Here is a tiny trained network, its code and every weight. The questions are about switching its units off for an input and a class, where a switched-off unit gives its printed mean instead of its output.

import numpy as np


def w(rows, s, z=0):
    codes = np.array(rows[::2]) - 128.0
    scale = np.full(codes.shape[1], s)
    scale[-1] = z or s
    return codes * scale


def norm(h):
    return h / np.sqrt((h * h).mean(-1, keepdims=True) + 1e-5)


def f(y):
    return y / 2 * (1 + np.tanh(0.7978845608 * (y + 0.044715 * y**3)))


def log_softmax(a):
    a = a - a.max(-1, keepdims=True)
    return a - np.log(np.exp(a).sum(-1, keepdims=True))


def net(x, mask):
    res = np.array(x, float).reshape(1, 8) / 4 @ E
    u = 0
    for l in range(2):
        y = f(norm(res) @ A[l][:, :-1].T + A[l][:, -1])
        res = res + np.where(mask[u : u + 16], y, B[l][:, -1]) @ B[l][:, :-1]
        u += 16
    return log_softmax(norm(res)[-1] @ U[:, :-1].T + U[:, -1])


A, B = {}, {}
E = w([
[82,165,162,108,42,89,142],'x0',
[166,56,21,118,125,99,75],'x1',
[95,107,122,196,89,95,254],'x2',
[97,207,57,125,100,211,126],'x3',
[130,152,144,58,107,152,111],'x4',
[166,113,205,49,82,183,117],'x5',
[5,161,198,115,175,100,68],'x6',
[68,63,147,93,18,109,108],'x7',
],0.0018)
A[0] = w([
[128,128,128,128,127,127,127,123],'0.n0',
[71,167,173,164,164,53,141,4],'0.n1',
[141,128,130,105,128,137,128,123],'0.n2',
[127,129,126,128,120,124,127,106],'0.n3',
[154,138,110,128,114,189,146,56],'0.n4',
[128,126,128,129,124,128,127,113],'0.n5',
[128,128,128,128,128,128,128,128],'0.n6',
[128,128,128,128,128,128,128,128],'0.n7',
[128,128,128,128,127,128,128,127],'0.n8',
[128,128,128,129,128,128,128,128],'0.n9',
[128,128,128,129,126,127,127,121],'0.n10',
[122,181,88,113,254,148,95,97],'0.n11',
[107,163,178,80,137,161,23,62],'0.n12',
[215,60,63,111,145,180,63,33],'0.n13',
[118,44,204,134,44,141,176,37],'0.n14',
[128,124,128,128,125,134,125,104],'0.n15',
],0.004,0.0018)
B[0] = w([
[130,129,127,125,129,127,127,125],'0.n0',
[116,172,118,96,54,243,78,151],'0.n1',
[118,127,129,130,126,149,136,127],'0.n2',
[136,133,126,119,131,125,122,114],'0.n3',
[82,112,95,118,102,125,143,114],'0.n4',
[130,129,125,116,133,126,129,118],'0.n5',
[128,128,128,129,128,128,128,128],'0.n6',
[128,128,128,128,128,128,128,128],'0.n7',
[129,129,128,127,128,127,128,127],'0.n8',
[128,128,128,127,128,128,128,128],'0.n9',
[130,129,126,123,129,126,127,123],'0.n10',
[171,137,179,194,198,171,67,255],'0.n11',
[137,29,84,203,101,103,248,204],'0.n12',
[53,236,253,113,117,148,120,199],'0.n13',
[111,191,94,177,237,151,54,167],'0.n14',
[129,133,127,110,128,120,131,113],'0.n15',
],0.0027,0.0014)
A[1] = w([
[131,129,131,127,131,131,129,127],'1.n0',
[130,102,156,110,103,121,156,142],'1.n1',
[239,109,190,39,131,130,151,150],'1.n2',
[219,82,47,114,108,124,69,68],'1.n3',
[120,177,58,158,253,167,90,147],'1.n4',
[172,93,75,157,184,80,154,3],'1.n5',
[61,143,183,136,116,118,182,147],'1.n6',
[139,128,143,124,132,134,134,123],'1.n7',
[151,67,97,126,179,79,118,17],'1.n8',
[126,127,125,131,126,126,126,129],'1.n9',
[139,94,122,195,156,82,187,143],'1.n10',
[163,168,94,91,98,195,163,60],'1.n11',
[185,161,203,126,223,162,125,113],'1.n12',
[88,94,129,63,109,71,48,74],'1.n13',
[159,123,92,72,112,193,126,124],'1.n14',
[177,63,137,104,178,109,88,94],'1.n15',
],0.0053,0.0031)
B[1] = w([
[121,126,126,133,124,125,130,129],'1.n0',
[95,138,105,144,172,138,98,142],'1.n1',
[142,148,139,254,150,227,42,209],'1.n2',
[40,163,232,143,176,147,117,145],'1.n3',
[155,134,227,215,210,110,68,254],'1.n4',
[102,171,114,113,107,74,220,124],'1.n5',
[97,166,201,139,180,175,89,180],'1.n6',
[94,126,113,143,125,123,128,130],'1.n7',
[90,174,138,136,89,125,231,113],'1.n8',
[135,128,131,124,131,131,128,128],'1.n9',
[197,13,77,149,155,127,124,177],'1.n10',
[173,112,63,140,67,144,152,139],'1.n11',
[13,59,197,172,127,131,40,236],'1.n12',
[125,19,74,94,142,82,116,144],'1.n13',
[150,110,104,138,93,157,85,147],'1.n14',
[97,156,145,180,102,166,197,147],'1.n15',
],0.0039,0.0034)
U = w([
[188,215,92,131,170,56,139,63],'0',
[184,63,53,163,147,49,245,144],'1',
[74,62,86,15,97,59,85,120],'2',
[205,172,135,12,154,100,187,1],'3',
[113,128,217,199,191,167,48,182],'4',
[63,255,181,78,97,141,202,97],'5',
[205,170,41,103,33,203,132,139],'6',
],0.009,0.0086)

Each question gives the input, the list of numbers given to net, and the class t.
The units are the neurons (one row each of A and B). Each row of codes is followed by its name. A weight is (code - 128) times the scale printed after its matrix; where a second scale follows, it is the last column's (A, B and U).
mask holds one flag per neuron, layer by layer. A switched-off neuron (its flag False) gives its mean, the last column of its row in B, instead of its output. The means were averaged over made-up inputs and are rounded, as every weight is.
A unit's drop is (log p(t) with every unit on - log p(t) with that unit switched off) / (log p(t) with every unit on - log p(t) with every unit switched off).
The circuit of an input: a set's keep is (log p(t) with only the set's units on - log p(t) with every unit switched off) / (log p(t) with every unit on - log p(t) with every unit switched off). Starting from the 12 units with the biggest drops (on a tie, the unit counted first), units are removed one at a time, each time the one whose removal leaves the highest keep (on an exact tie, the one counted first), for as long as the keep stays at least 0.8.
circuit, biggest first: the units of the circuit, biggest drop first
unit that matters most: the unit with the biggest drop
top k neurons: the k neurons with the biggest drops, biggest first
top k neurons in layer l: the k neurons of layer l with the biggest drops, biggest first
input [6,1,1,-7,-8,5,-3,5], class 1: unit that matters most => 1.n12
input [-2,2,4,2,5,7,-1,-4], class 6: top 4 neurons => [1.n11 1.n4 0.n11 0.n4]
input [-5,-6,-8,4,4,3,-4,3], class 6: circuit, biggest first => [1.n4 1.n11 0.n12]
input [-6,-7,4,3,7,1,5,2], class 5: circuit, biggest first => [1.n4 1.n2]
input [0,-1,-3,-5,7,3,8,2], class 2: circuit, biggest first => [1.n13 1.n4]
input [6,2,8,0,5,-8,0,0], class 1: circuit, biggest first => [1.n10 1.n12]
input [-4,2,8,8,-6,6,-3,8], class 6: top 3 neurons => [0.n12 1.n12 1.n13]
input [-6,2,6,1,4,6,-4,-2], class 6: top 2 neurons in layer 0 => [0.n11 0.n4]
input [1,3,-2,-2,2,0,-5,6], class 2: top 3 neurons => [1.n13 1.n4 0.n11]
input [-2,5,8,3,3,-8,2,5], class 1: top 2 neurons in layer 1 => [1.n12 1.n10]
input [-7,-4,4,-7,3,-8,2,3], class 1: top 3 neurons => [0.n13 1.n10 1.n2]
input [-6,3,-2,2,6,7,8,3], class 2: top 3 neurons => [1.n4 1.n13 0.n12]
input [-7,-6,7,-7,-5,1,-1,4], class 1: top 2 neurons in layer 1 => [1.n10 1.n4]
input [1,-1,-8,6,8,4,4,2], class 6: top neuron in layer 0 => [0.n12]
input [-2,-2,7,-3,6,-1,-2,3], class 1: top 2 neurons => [0.n13 1.n10]
input [-4,7,8,5,6,-2,-1,-3], class 1: top 2 neurons in layer 0 => [0.n14 0.n1]
input [8,-1,1,-6,0,-2,2,5], class 2: top 3 neurons in layer 1 => [1.n4 1.n13 1.n2]
input [3,-3,3,2,6,4,-8,-3], class 6: top 2 neurons in layer 1 => [1.n4 1.n11]
input [2,-4,1,6,-6,-4,-5,6], class 6: top 2 neurons => [0.n12 1.n4]
input [0,-1,2,-1,6,-6,5,6], class 2: top 2 neurons => [1.n4 1.n13]
input [7,1,-4,4,-1,-3,-4,2], class 6: top 2 neurons in layer 1 => [1.n12 1.n11]
